Each row has two labels, one from each of two sets.
[3, -8, 1, 16, 19, -3, 0, -3, -11, 10, 2, 4, 1, -8, -1, 7, 22, 0, -1, 11, 10, 0, -7, 7, -3, 3, -3, 19, 2, -7, -5, -4, 0, 0, 8, -11, -9, -28, 29, 0, 7, -1, 0, -29, -1, 1, 10, 7, 5, -1, -4, 2, 9, 0, -3, 2, -10, 2, 40, -7, 3] : <72>/F
[1, 3, 4, 18, 8, 5, 8, -3, 4, 40, 2, 4, 7, 3, 5, 0, 5, 21, 14, 9, 7, 0, 6, 5, -5, -5, -5, 6, -2, 0, -3, 2, 3, -13, -3, -3, -5, -16, -4, 3, 2, 2, 0, -2, 4, -4, 6, -1, 1, 4, 4, 5, 3, -4, -9, -3, -3, -2, 21, 0, 6] : <70>/F
[-3, 5, 0, -25, 8, 2, -5, -1, -6, -9, -1, 1, -1, 3, 2, 2, 8, -12, 1, -3, 9, 7, 5, -7, -2, -4, 4, 1, -3, -8, 3, 2, 2, 7, -10, -4, 9, -10, 3, -2, -1, 5, 2, -16, -5, 8, -5, 2, 6, -8, 0, 6, 0, 2, -2, 7, 9, 7, 8, -1, -2] : <70>/N
[-2, -2, -8, -3, 4, 4, 8, -22, -1, -36, 16, -3, 4, -6, -2, 1, 13, -9, -2, 1, 4, -9, -12, 4, 1, 6, 12, -1, 6, -10, 3, -5, 8, 2, 1, 18, -10, -1, 15, -2, 7, 5, -2, -8, 11, 5, 10, -2, -1, 0, 4, 0, 0, 4, 3, 14, -7, 4, 1, -8, -12] : <70>/R
[2, 3, 1, 8, 2, 1, 5, -4, 1, 5, -4, 5, -8, 0, 0, 17, 0, -16, -4, -5, 2, 1, -20, -1, -4, 3, -6, 8, 0, -11, -1, -2, 4, 7, -5, 5, -7, -22, 25, -6, 4, 4, -14, -11, 0, -1, 5, 1, -13, -5, 1, 0, 3, 3, 6, 8, -20, 15, 11, 2, 8] : <72>/R
[-3, 1, -2, -5, 12, -1, -5, -2, 1, 24, 5, 1, 0, 10, -23, -4, 2, 9, 10, 2, 0, 2, -1, -8, 1, 2, -2, 4, 1, 4, -2, 0, -2, 4, -1, 1, -1, -19, -6, 1, 9, -4, 0, 5, -2, 5, 4, -2, 4, 2, 0, 2, 2, -2, -3, -3, -16, -10, 32, 18, 3] : <62>/F
[7, 3, -1, 16, 18, -2, 3, 2, 10, 8, 3, 6, 2, -6, 0, 2, 23, 10, -2, 6, 4, -4, -7, 8, -4, 1, -1, 16, 1, -10, -2, 5, -5, -14, 5, -10, -2, -18, 29, -3, 3, 0, 5, 5, 8, -10, 8, 5, 0, 4, 7, 1, 8, -6, -8, 14, -19, -6, 40, 8, 8] : <62>/F
[-9, 1, -9, 4, -6, 1, 8, -1, -6, -3, -2, -6, -5, -2, 1, -5, 1, 0, -4, -6, -1, 1, -11, 2, 3, 1, -9, 1, -4, -4, 4, -2, 10, 3, -5, 22, -2, -5, 8, 0, -2, 6, -11, 5, 3, 5, 5, 3, -4, 3, 8, -4, -5, -1, 6, 7, 0, 3, -5, -7, -3] : <67>/R
[-2, -2, 0, -20, -11, -6, 2, -3, -8, -40, 3, -15, 5, 1, 2, -1, 16, -23, -4, -6, -6, -11, -4, -2, -1, 12, -1, -8, 2, -9, 7, -3, 5, -8, 2, 18, -3, -21, 25, -3, 0, -8, 1, -3, -4, 7, 0, 1, -3, -5, -1, -5, -2, -4, 11, 3, -4, 14, 5, 15, 2] : <62>/R
[1, 2, -7, 31, -4, -1, 8, 1, -2, -12, -3, -2, -4, -7, 1, 1, -1, -4, -4, -4, -5, 17, -2, 3, -4, -1, -3, 12, 5, -1, 1, -6, -3, 10, -1, 21, -6, -14, 9, -5, -1, 3, -8, -16, 1, 9, -5, -4, -4, 4, 5, -2, 1, 1, 11, 7, -1, 9, -3, 2, -2] : <67>/R
[2, -2, -1, 3, 1, 0, 6, 7, -3, -15, -5, -11, -6, -6, 1, 3, 11, 8, -2, 7, 13, -2, -18, 6, -4, 1, -7, 3, -2, -4, -2, -3, 2, 2, 1, 21, 4, -12, 33, -8, 1, -2, -6, -40, 4, 13, -3, 5, -8, 8, 0, 0, -1, 10, 10, 10, -10, 8, -9, -8, -9] : <72>/R
[-3, -4, -3, -11, 14, 1, -11, -1, 5, -3, 9, -2, -10, -6, 1, 7, 3, -10, -2, 8, -3, 7, -12, -1, 1, -2, -3, -1, -4, -12, 4, 13, 4, 4, -4, -1, 3, -15, 26, 5, -5, 5, -6, -37, -5, 0, -2, 5, 1, 6, 4, 0, 7, 9, 2, 14, -16, 6, 1, 3, -3] : <72>/N
[-4, -3, -3, -1, -2, -7, 9, -5, -2, -7, -4, -7, -5, -4, 1, -2, 18, -1, -5, -2, 5, 2, 26, 13, -1, -1, 2, -3, 9, -9, 7, -4, 26, 1, 1, 36, -4, -18, 23, -7, -19, -3, -14, -10, 1, 11, 0, 5, -3, -2, 5, 0, 4, 1, 19, 12, -6, 9, 3, -15, 22] : <67>/R
[0, 3, -2, 17, 13, 3, 1, 1, -2, 4, 2, 8, 10, -1, 3, 5, 4, 17, 0, 1, 6, 2, 0, 6, 3, 3, -2, 8, -1, -1, 1, 3, 1, -10, 3, -17, -11, -2, 3, 0, 3, 8, 1, -29, -1, -12, 11, 7, 4, 11, 0, 11, 2, -6, -14, -4, 1, 6, 14, 0, 4] : <72>/F
[-6, -3, -1, -3, 33, 0, 0, -1, -6, -10, 8, 2, -3, 3, 4, -7, 7, -2, -3, -10, 6, 5, 6, 3, 5, -5, 7, 0, -4, 0, 2, -5, 1, 2, -11, 0, -7, 4, 11, -1, 4, 9, -4, -40, -6, -1, 2, 4, -6, 4, 5, 0, -3, -6, -9, 18, -10, 0, -11, 4, 0] : <67>/N
